Below is a small trained network, with its code and all its weights. Each question gives an input and a class and asks what happens when units are switched off, that is, made to give their printed mean instead of their output.

import numpy as np


def w(rows, s, z=0):
    codes = np.array(rows[::2]) - 128.0
    scale = np.full(codes.shape[1], s)
    scale[-1] = z or s
    return codes * scale


def norm(h):
    return h / np.sqrt((h * h).mean(-1, keepdims=True) + 1e-5)


def f(y):
    return np.maximum(y, 0)


def log_softmax(a):
    a = a - a.max(-1, keepdims=True)
    return a - np.log(np.exp(a).sum(-1, keepdims=True))


def net(x, mask):
    res = np.array(x, float).reshape(1, 4) / 4 @ E
    u = 0
    for l in range(2):
        y = f(norm(res) @ A[l][:, :-1].T + A[l][:, -1])
        res = res + np.where(mask[u : u + 11], y, B[l][:, -1]) @ B[l][:, :-1]
        u += 11
    return log_softmax(norm(res)[-1] @ U[:, :-1].T + U[:, -1])


A, B = {}, {}
E = w([
[204,109,155,57,38,155,71],'x0',
[127,110,145,135,121,120,119],'x1',
[139,109,105,26,79,1,198],'x2',
[169,195,174,242,51,107,166],'x3',
],0.0058)
A[0] = w([
[118,127,138,77,182,148,38,54],'0.n0',
[210,132,132,72,60,169,72,150],'0.n1',
[148,94,109,90,126,130,72,34],'0.n2',
[209,117,94,101,125,126,124,26],'0.n3',
[144,174,87,137,157,163,155,97],'0.n4',
[107,128,102,104,66,42,174,64],'0.n5',
[162,111,156,92,115,113,129,3],'0.n6',
[96,190,86,105,170,109,76,78],'0.n7',
[105,99,103,113,163,133,156,26],'0.n8',
[147,133,133,44,157,3,153,52],'0.n9',
[104,69,98,65,156,127,134,106],'0.n10',
],0.0076,0.0036)
B[0] = w([
[227,110,16,146,186,113,100,193],'0.n0',
[141,201,186,68,86,122,26,250],'0.n1',
[173,147,6,74,174,119,144,163],'0.n2',
[120,57,100,98,118,59,117,149],'0.n3',
[162,52,163,172,94,98,102,152],'0.n4',
[216,177,203,171,239,73,138,233],'0.n5',
[141,122,44,78,126,106,203,145],'0.n6',
[79,93,202,137,143,93,113,156],'0.n7',
[96,74,199,122,122,79,102,151],'0.n8',
[2,90,65,114,17,231,172,253],'0.n9',
[66,107,186,149,107,236,145,217],'0.n10',
],0.0055,0.0054)
A[1] = w([
[48,45,97,140,224,169,187,4],'1.n0',
[144,209,142,201,72,102,127,45],'1.n1',
[154,90,115,118,235,108,28,76],'1.n2',
[103,99,141,205,170,122,212,89],'1.n3',
[139,49,83,254,188,160,164,11],'1.n4',
[149,189,112,156,68,98,185,127],'1.n5',
[91,170,152,136,188,134,65,179],'1.n6',
[82,143,118,170,203,39,187,10],'1.n7',
[207,157,136,111,137,1,178,16],'1.n8',
[83,112,92,22,124,171,40,83],'1.n9',
[148,156,130,202,136,190,63,65],'1.n10',
],0.0084,0.0028)
B[1] = w([
[101,147,205,78,131,61,46,232],'1.n0',
[57,111,99,100,90,162,119,218],'1.n1',
[216,112,158,146,200,103,137,205],'1.n2',
[124,115,55,155,147,138,169,218],'1.n3',
[121,105,85,127,98,24,90,210],'1.n4',
[168,135,156,149,159,95,87,210],'1.n5',
[178,147,123,144,110,166,90,198],'1.n6',
[148,136,175,136,124,244,171,193],'1.n7',
[153,154,148,112,175,91,149,192],'1.n8',
[132,119,85,186,125,164,209,253],'1.n9',
[81,129,128,97,120,144,158,216],'1.n10',
],0.011,0.0064)
U = w([
[150,82,158,149,193,47,51,253],'0',
[5,79,171,75,157,89,163,97],'1',
[40,117,50,209,93,106,114,129],'2',
[142,165,171,192,176,104,231,148],'3',
[234,119,102,139,166,203,111,148],'4',
[128,74,71,48,61,173,212,123],'5',
[102,166,166,142,31,214,63,11],'6',
[186,187,185,84,91,36,122,154],'7',
],0.02,0.0017)

Each question gives the input, the list of numbers given to net, and the class t.
The units are the neurons (one row each of A and B). Each row of codes is followed by its name. A weight is (code - 128) times the scale printed after its matrix; where a second scale follows, it is the last column's (A, B and U).
mask holds one flag per neuron, layer by layer. A switched-off neuron (its flag False) gives its mean, the last column of its row in B, instead of its output. The means were averaged over made-up inputs and are rounded, as every weight is.
A unit's drop is (log p(t) with every unit on - log p(t) with that unit switched off) / (log p(t) with every unit on - log p(t) with every unit switched off).
The circuit of an input: a set's keep is (log p(t) with only the set's units on - log p(t) with every unit switched off) / (log p(t) with every unit on - log p(t) with every unit switched off). Starting from the 12 units with the biggest drops (on a tie, the unit counted first), units are removed one at a time, each time the one whose removal leaves the highest keep (on an exact tie, the one counted first), for as long as the keep stays at least 0.8.
units of the circuit, in order: the units of the circuit, biggest drop first
top k neurons: the k neurons with the biggest drops, biggest first
top k neurons in layer l: the k neurons of layer l with the biggest drops, biggest first
drop when u is switched off: that unit's drop, to one decimal
input [0,-6,-8,-4], class 0: top neuron	(0.n1)
input [0,8,-7,-1], class 0: top 3 neurons	(0.n1; 1.n4; 0.n9)
input [-1,2,4,0], class 1: units of the circuit, in order	(0.n9; 0.n5; 1.n9)
input [0,2,-8,1], class 2: units of the circuit, in order	(0.n1; 1.n4)
input [7,8,1,0], class 5: top 2 neurons in layer 0	(0.n5; 0.n6)
input [-5,-2,8,1], class 3: top 2 neurons	(0.n5; 1.n7)
input [0,-3,-8,-4], class 0: top 2 neurons	(0.n1; 1.n4)
input [-2,5,-4,0], class 0: top 2 neurons in layer 0	(0.n9; 0.n1)
input [7,7,7,0], class 5: top 4 neurons	(0.n9; 1.n0; 1.n9; 1.n2)
input [7,-6,0,-7], class 4: top 3 neurons	(0.n0; 1.n2; 0.n9)
input [-1,3,-4,2], class 2: top 2 neurons	(0.n1; 1.n4)
input [2,5,0,-8], class 4: top 2 neurons in layer 1	(1.n2; 1.n9)
input [-1,5,-8,-7], class 0: top 2 neurons	(0.n1; 1.n0)
input [-2,-5,0,1], class 2: top 2 neurons	(0.n1; 0.n5)
input [-6,2,-5,3], class 2: top neuron	(1.n4)
input [6,1,0,-5], class 4: top 2 neurons	(0.n0; 0.n9)
input [2,1,0,-5], class 4: top 2 neurons in layer 0	(0.n0; 0.n9)
input [1,2,0,2], class 6: drop when 0.n5 is switched off	0.2
input [-1,-1,-1,1], class 2: drop when 0.n1 is switched off	1.4
input [-6,-7,-6,-7], class 0: top neuron in layer 1	(1.n0)
